The rows lie along a hidden order. The number after each row says roughly how far along it the row is, from 0 to 20. A new part has a new order.
[  1  -3   0   1   0   1   1   0  -2   2  -2  -1   0   1  -2   1  -1   0
 -12   1 -13   0   4   8   0   0   1   0]
2
[  2  -1   4   1   2  -1   6   5  -5   4 -18  -1   1  18  11  -3   2  11
  29   0  17  13   5  -6  -5   0   9  -1]
1
[  1  -3   1   1   1   0   2   2  -1   0  -5  -1   1   6   0   1   0   0
  -2   0 -11   3   3   3  -4   0   2   0]
3
[  0  -2   0   1   0   0   1   1   1   1   1  -2   0   1   1   2  -2  -5
 -12   0 -19  -2   6   5  -1   0   5  -1]
2
[ -1   2  -3  -2   1  -1   1   0  -3   8 -10  -2   0   6  11  -1   1   7
  35  -1  28   5  -1 -23  -7   0   7   4]
16
[  0   1  -3  -1   0   0   1   1   0   4  -2  -1   0   2   7  -1   0   5
  21  -1  14   0  -1 -12  -3   0   6   2]
14
[  2  -4   3   1   3   0   5   5  -4   7 -17  -1   1  16   7   0   1   9
  22   1   3  15   7  -5  -4   0   8   0]
0
[ -1   0  -3   0  -1   0   0   0   0   3  -1  -1   0  -1   3   0   0   2
  10   0   8   0  -1 -12  -1   0   1   2]
15
[  0   2  -1   0   1   0   2   0  -2   4 -10  -3   0   5  11  -1   0   6
  23   0  15   6   2  -9  -6   0   9   2]
11
[  2  -1   5   1   2  -1   4   3  -2   1 -14   1   1  12   0  -2   2  10
  19   1  16  10   3   0  -2   0   2  -1]
4
[  0   2  -1  -1   0   0   1   1  -1   4  -5  -1   0   2   7  -1   0   5
  20  -1  14   3   0 -10  -2   0   5   2]
13
[  0   1  -3  -1   0  -1   1   1  -1   3  -6  -1   0   3   8   0   0   3
  16  -1   7   3   0 -17  -5   0   8   1]
12
[  0  -4   0  -1   2  -1   3   4  -2   4 -17  -2   0  15  11   2   1  12
  42   0  24  14   3 -26 -11   0   8   4]
15
[  0  -2  -1   1  -1   0   0   2   1   0   1  -3   0  -2   0   2  -3  -2
 -22  -1 -26  -1   7   8  -2   0   6   2]
1
[ -1  -3  -3  -1   1  -1   1   1   0   7  -9  -4   0   6   9   2  -1   6
  29  -1  11   6   3 -21  -8   0   9   4]
14
[ -3  -3  -3  -3  -1   1  -2  -1   3   0   5  -3  -1  -4   2   3  -2  -3
   9   0   5   0  -1 -16  -6   0   0   4]
20
[ 2 -3 -1  1  1  1  3  4 -1 -2 -6  0  1  8 -1  2  1  2  7  0  2 10  4  4
 -3  0 -1 -1]
4
[  2  -4   4   1   3   0   6   5  -4   5 -15   0   1  15   4  -1   1   5
  18   0   8  14   6   7  -3   1   3  -1]
1
[  4   1   6   1   3  -1   7   4  -5   6 -17   1   1  15   8  -4   4  11
  25   0  14  12   4  -1  -3   0   7  -2]
0
[ -2   0  -3  -2  -1   1  -2  -3   1  -3   5   0  -1  -5  -3   2   0  -2
  11  -1  12  -3  -4 -11   3   0  -3   3]
20
[ 1 -5  2  1  1 -1  4  2 -1  1 -8 -1  1  6  1  2 -1  3  6 -1  1  5  4 -6
 -3  0  3 -2]
5
[  1  -4  -2   2   0   0   1   1   0   1   0  -2   0   0   0   1  -1   0
 -14   0 -17   2   6   9   0   0   5   0]
1
[  2  -2   4   1   2  -1   5   4  -3   5 -11   0   1  11   5  -1   1   7
  19   2   4  13   4   1   0   0   3  -2]
2
[ -1  -4  -2  -1   2  -1   4   3  -2   6 -11  -4   0  11  11   4  -1  10
  44  -1  24  13   4 -30 -14   0  11   5]
15
[  1  -5  -2   1   2   0   3   4  -2   6 -10  -3   1  10   7   3  -1  10
  22  -1   3  11   8 -10  -8   0   8   2]
4
[ -2  -2  -1  -2  -1   0  -4  -2   2  -5   7  -1  -1  -4  -1   2  -1  -2
   5   0   6  -3  -3 -12  -2   0  -4   2]
20
[ 0 -3  1  1  1  0  2  3  1 -2 -2 -1  1  5 -3  1  0 -1 -4  1 -9  1  4  3
 -1  0  2 -1]
5
[ -1  -3  -2  -2   2   0   2   2  -2   7 -12  -4   0  10  13   3  -1  10
  39  -1  23  13   1 -27 -12   0  10   6]
15
[ -2   0  -2  -1   0   0  -2  -2   1   0  -1  -1   0  -5   1   2  -1   4
  17   0  11   1  -3 -10  -3   0   0   2]
18
[  1   4   0  -1   2   0   3  -1  -4   5  -5   1   0   8   9  -4   2   7
  37   0  27   6  -3 -11  -1   0   3   1]
14
[ 1 -5  2  1  2  0  2  2 -2  1 -9 -1  1  7  1  1  0  4  8  1  2  8  2  0
 -3  0  2 -1]
6
[  1  -4   2   1   1   0   1   1   0   2  -3  -1   1   4   0   2  -1   1
  -2   1 -10   6   6   3  -2   0   2  -1]
3
[ -3  -3  -4  -2  -1   1  -3  -1   3   1   5  -3  -1  -6   1   5  -3  -2
   5  -1  -1  -2   1 -22  -7   0   3   4]
18
[ -1  -6  -2  -1  -1   0  -2  -1   1  -1   8  -1   0  -2  -3   3  -1   0
   8   0   6   0  -1 -12  -3   0   0   3]
17
[  0   1  -3  -1   2  -1   2   2  -3   8 -12  -4   0   8  16  -2   0  11
  39  -2  21   8   5 -23  -8   0  12   3]
13
[ -1   2  -1  -1   0   0   0   0   0  -1  -2   0   0   1   2  -1   1  -1
  19   0  16   1  -2 -10   0   0   0   0]
16
[  1  -3   2   1   1   1   1   2   0   0  -3   0   1   2  -3   0   0   2
  -6   1 -11   1   4   7  -1   0   0  -2]
2
[  0   0  -1  -1   1   0   2   2  -1   4  -7  -2   0   4  10  -1   0   7
  41  -2  17   6   3 -23  -7   0   9   4]
12
[  0  -3   1   1   0   0   1   4   0   0  -3  -1   0   3   1   1  -2  -1
  -8   1 -13  -1   5   4   0   0   1   0]
2
[  0   0  -3  -1   2  -1   1   1  -2   2 -10  -2   0   8  10   0   0   7
  41  -1  22   2   1 -21  -6   0   8   2]
15
[ 1 -5  2  1  2  0  3  3 -1  3 -9 -1  1  9  3  2  1  6 20  1  3  8  5 -2
 -4  0  3  0]
6
[  1  -4   0   1   2  -1   5   4  -2   3 -12  -2   1  12   6   1   0   8
  17   1   2  12   7  -3  -5   0   6  -1]
2
[ -2  -1  -6  -2  -1   0  -1  -1   2   4  -2  -4   0  -6   9   3  -3   1
  15   0   5  -3   2 -18  -6   0   9   5]
16
[  3  -3   4   1   3   0   5   4  -3   1 -12   1   1  13   3   0   2   7
  24   0   8  10   4   3  -3   0   3  -2]
2
[  1   0   2   2   0   0   0   0   0   1   0   1   0  -1   0  -2   0   0
 -24   1 -17  -1   2  13   3   0   1  -2]
0
[ -1   1  -3  -1   0  -1   1   1  -1   6  -6  -3   0   4   2   0   0   6
  17   0   9   1   1 -13  -5   0  10   3]
11
[ -1   3  -2  -1   1   0   0  -1  -2   1  -1  -1   0   4   4  -1   0   3
  15  -1   9  -2  -3 -13  -2   0   2   2]
15
[  1   1  -2  -1   1  -1   2   1  -3  10 -10  -1   0   8   8  -1   2   9
  33  -1  20   7   0 -15   6   0   6   2]
13
[ 2  0  0  1  0  0  1  2 -1 -1 -6  0  0  3  2 -1  0  2 -9  0 -7  2  3  4
  1  0  1 -2]
3
[ 1 -4  2  1  2  0  3  3 -2  2 -8  0  1  9  3  2  1  4 17  1 -4  8  4 -5
 -3  0  1 -2]
6

[ 20   0   6 -11  -9  -5  -2  12 -11   5 -18   0  -6  -3  -8 -15  38  13
 -12  -8   1   7  23   5   0 -31   0  16   5   1  -2   1   3  10 -28  14
 -11   6   2   1   6   4  -5  -1  15 -12]
11
[-11   2  21   1  15   9  -7  12  -9   0 -12   0  -7  13   6  13   3  14
   1  -9 -21  -4  11   9   7   9 -12   2 -17   2   2   5  -1  -3 -13  -6
   3   6 -18   2   2  -6  -4  -2 -14 -31]
5
[ -4   4  15   0  18  14  -3   6   3  -3 -15  -3  -2  22  -8 -11  11   2
 -18 -19 -14  -2   0   0   7   2  -9  17   7  -1   5  -5 -13   7 -19   8
 -11   8 -15  -8  19  -3  -7   4  -9  -7]
13
[-14   3   1   4 -14   6  -2  16  -7  -5  -6  -7   0  18 -10 -41  18   5
 -21  -3 -30   1  13   3  -2 -24 -11  18  18  -5  10  -5 -14   5  -5   6
 -14   2  -3   2   6   1 -16   7   5  -6]
20
[  6   0   3  -9   9  -1   2 -19  20  -9  -8  -4  11  -4   6 -46 -10 -21
  -5 -15 -28  24   3  11  -2  -3  -7  -2  -7   7  -4   4 -12   7   6 -17
  -5   5   2   0  -4   0 -18  -3 -17   0]
12
[-11  -5 -27  -3  -8   6  -8   9  12  -6   7  -4   3   7  -9 -52   8   7
  -5   6  18  -1  16   0  -7   2   6 -13   9  16   3   4 -20 -10 -21   9
  -5  16  13  -5  -8   5   4   2  -3  16]
14
[-32  -1   5   4 -11  15  -2   9   1   0   0  -5  -7  18   3  -2  -1  16
  -1  -9  -4 -10   7  10   1  13 -11  -1  -7   0   6  12 -13  -6  -5 -16
   7   2   3  -1  -1  -2 -14   3 -25 -19]
12
[ 12   0  14  -1  -8   4  -5  15 -17   2   0   0 -13   2   1  21  -1  18
 -26  15 -27   3  -2  12   2 -16  -8   4 -28  -4   4   2   7   5   0 -23
   5   8   3  16   3  -5 -14  -4   4 -31]
7
[ 10   4  15  -5  19   4  10 -15   8  -4  -9  -4  10   7  -2 -24   5 -22
  -7  -9 -27   9 -20  10   4   0   2  11  -2  -1  -4 -12 -13  20  -2  -4
 -22   6  11  -6  16  -1 -19   2  -1  13]
12
[-15   0   5   1  -5   1  -5   3  -8 -11   3  -3  -1  12   1  -5  -1 -11
  -2   5 -38 -11  -3   7   0  -1  -2  23   9 -11   3  -1  16   9   5 -12
 -22 -10   3  14  14  -8 -14   1   4  11]
8
[  8  -7 -13  -1  -6  -9  -6  13 -16   1   5  -1  -2   0   8  17   1  12
  -4  18  -6 -12  16  17  -2 -19   3   3 -21   6   1   6  16   2  -5 -12
 -27  -1  13  15  -5  -7   0  -5   1  -6]
3
[  4  -4 -19  -6  -8  -2   1 -11  12   1   3  -4  12  -2  -8 -34   6  -3
 -22  11   0  10  -3  13  -6  -7  -2 -11  -8   5   0   2 -12  15 -11  -5
   1  15  26   1  -4   6 -20   3  -5   4]
17
[  1   0   4   1  -2   8   4   5   6  -4  -9  -5   6  15 -11 -49  23  -9
 -29 -11 -15   8  -3   7   1  -5  -5   6  14   0   6  -8 -11  20 -18  13
 -21  14   2  -6  19   2 -15   8   8   4]
20
[ 10   2  17   1  28   3   4  -7  -1   1 -19  -1   6   9   8  -9   5 -13
  -9 -22 -19   3   5  18   9   9  -7   7  -3   3  -3  -9   1  18 -10  -4
 -30   6  -8  -6  14  -5 -10  -1 -10  -9]
7
[ -4  -3   1  -5   7 -12 -16   1   2 -15 -18   4   2   4  -2 -41   4  -8
  -5 -20   8   0  28   5   3   3   1   9   6   1 -13   7  13   5 -37  26
  -9  13 -17  -1   5   2   6  -2   5  -2]
2
[ 10  -2   8   3   0   5   0  15  -9   3   3   0 -11  10  -4  24  14  25
 -22  12 -11 -13  -3  13   0 -10   3  13 -18   3   8 -14   4   8 -10  -6
 -22   7   9   6  10  -6  -2   0   8 -12]
9
[-18   4   1  -5   8  15   6  -2  -1  -2  11  -6   1  13 -12  -3   9   0
  12  11 -13 -11 -23  -2   0   3  12   9  -7  -5   3  -9 -16   4   1  -5
  -4   4  28  -1  13   0 -13   5   0  21]
14
[-16  -2 -11   2  39   4 -15   6 -10 -10   1   4  -2   7  -1  13  -4  20
  16  10  13 -18  17   4   0  -4  10  -9 -10  16   3   8  -5 -12 -16   4
  -5   4  -3   2   3  -4  19  -2  -9  -7]
1
[ 14   8  10 -19  15   4   3   7 -18  -2  -7  -1 -11   1   0   5  24  10
  44  -6   3  -8   5 -10   3  -8  16   7  -7   4   2   1  -9 -10   6   6
 -17  -8   7  -1   1  -8   6  -4  -3  14]
6
[ 15  -3 -12   1  45  -1 -15   6 -17 -12   4   4   0   0  -3  30   3  16
   4  15   7 -14   7   4   0  -8  13   0 -14  12   7   4   4  -3  -9   6
  -6   9   6   9   8  -5  12  -3  -1   1]
1
[ 24  -1  -3 -11  44  -3 -18   3 -18  -9  -5   4  -1  -6  -2  27  -4  22
  -4  11  10  -5  16   3   1  -8   5   3 -26  12   5   5  -1  -2   1   5
   8  16  -6   9   7  -2   8  -4  -4 -14]
2
[  9  -7 -22  -4 -12 -18 -17   5 -14 -15  -2   0   3  -5   1 -35   1  -6
 -15  14 -13   6  28  20  -5  -4  -1   7  -4   6   1   4  16   7  -9  -3
 -24   3   9  17  -4  -1  -4  -1   7   3]
7
[ 29   0  16  -6  38  -2  -2  -9 -10  32  -8   3  -4  -4   2  47   5  11
   0   1   2  -5 -12  12   6  -6   8  -2 -33   3 -10  -6   6   9 -21  -8
   3  17   8  -2  11  -3   0  -7  -3 -17]
0
[ -1   9   4 -14  53  13  -1 -18   3  -6  -5  -3  10   7  -6   8   0  -5
  27  -6   4  -8 -11  -6   5  -4   9   6  -8   1   1   1 -23   7  16   5
  -7  -4   7  -6  17  -3  -9   1 -11  21]
10
[-17  -2   0   5 -21   5   2   8  10   4 -11  -4  -2  15   7 -29   6   3
   2 -21  -7   2  18  16   2  26 -17   0  -3   4 -12   7  -3  -2 -28 -11
 -11   6  -1  -9  -9   0  -7  -1 -17 -16]
9
[ 13   1   1  -8  35   0   6 -23   6  -1  -5  -2  11   1   3 -11  -3 -23
  24 -11   2   0 -13  11   5  10  12  -7 -14   5 -13   0  -5  14  -6  -1
 -24   4  16  -7  11  -2  -7  -2  -6  19]
5
[ -6  -6   4   5   8  -6  -6  -8  12 -11  -8  -1   8   6   7 -35 -13 -18
 -18 -11 -11  10  -3  20   2  21  -6  -7  -9   1 -11   6  10   6 -22 -17
  -4  15 -12   1   3  -3  -6  -2 -13 -13]
3
[ -2  -1  16   0  -7   3   2 -10  19  -5  -9  -3   8  10   7 -37  -9 -24
 -17  -9 -12  12 -15  19   2  14  -8  -1  -9  -1 -10  -5   5  15 -20 -19
 -11   8  -4  -1   8  -2 -17  -1   0 -13]
8
[  7   4  15 -13   1 -10  -7   3 -10  -1 -10   1  -8  -2  -5   1  19  -4
  22   2 -21  -4  -4  -2   4  -4   9  28  -2 -16 -13  -4  19   5 -18   4
  -3   1   3   5  16  -1  -3  -3  23   8]
1
[-21  -1  -6  -6   0  -2  -5  -8  -3 -10  13  -4   3   5 -11 -18 -11 -12
   6  15  -6  -9  -8  -1  -4   5  12  12  -5 -13  -6   7   1   7  -3  -5
   5  -1  23   7  11   3 -19   3   7  24]
10
[ 12   1  -2 -10  20   8  -9  19 -11 -13   1  -1  -6   0  -2   2   8  24
  -2  10  -4   0  18  -4  -1 -23   4  -1 -11  17  22  -2 -13 -10  19   0
  -9   8  -3  10  -1  -7   8  -3  -4  -6]
10
[  9   6   8 -13  24   3   0  -8   9  -1 -18   1  -1  -2  -9 -10  20  -2
  17 -20  17   6   0  -5   3   2  11  -9  -1   0 -10  -4 -14   3 -24  14
  11  22  -1 -14  11   5   0  -1  -1   5]
7
[ 26   4   8 -12  10  -6  -3   6 -11  -1 -17   1  -3  -5  -9  -4  22   3
  -1  -4  -3   6   7   0   3 -15   4  16   7  -2   0  -7   2  13 -21  13
 -15  12  -4   2  17  -1  -4   0  20   2]
10
[  9   1  -5  -7  10  -6 -13  15 -17 -11 -12   2  -1   4  -7 -19  15  12
 -12  -1  -4  -2  25   0   0 -27   2  18   4   9   9  -2   5   2 -15  24
 -20   8 -10   7  10  -1   6   1   7  -1]
10
[ -6  -1  -8 -11   6  -3  -5   2 -13 -12   9  -1  -2  -4  -5  -9  -2  -1
  20  13  -3 -11   1  -3  -3 -15  15  11  -8  -2   2  10   4  -1  17  -6
 -17 -11  25  14   5  -6  -6  -1  11  27]
6
[ -3   7  12  -7 -21  13   0   5  -2   1  -3  -6 -10   8 -15 -19  22   8
 -19   1 -11   9  -9  -6  -1 -16  -6  20  -2 -10   5  -1 -22   4 -11  -2
  20  13   8  -4  11   6 -25   5   7  -7]
20
[-12  -6 -13  -1   4 -15 -16  -5  -5 -22   1   0   8   0  -6 -39 -12 -15
 -19  10 -19   2  10   7  -4   3   6  15  -6  -7  -2   4  19  11 -11  -5
 -11   5   0  17  12   1 -11   0  17  10]
6
[ -5  10   8 -17  27  14  -2  -9   5  -3 -12  -4   2   2  -7  -2  11  23
  19 -15   8   8   6  -6   3   4  -2  -8  -3   2   2  11 -32  -4   8   2
  25   5  -4  -6   6   4 -13   0 -20  -3]
13
[-14   2   5   1  24   4 -11   4   0  -8 -10   1  -1  17 -13 -27  15   8
  -9 -10  15  -8   2   1   4   9   2  -1   7   4   0  -2  -7   4 -36  26
  -1  20  -8 -12  17   4   7   4   5   1]
7
[-16  -6 -16   6 -19   0  -7  20  -7  -1   1  -1  -8  11  -5 -15  13  24
 -22  14   6  -8  18  14  -3  -3  -3  -4  -9   4   2  -2   2   0 -31   1
 -15  14  12   2  -3   2  -3   1   2 -17]
10
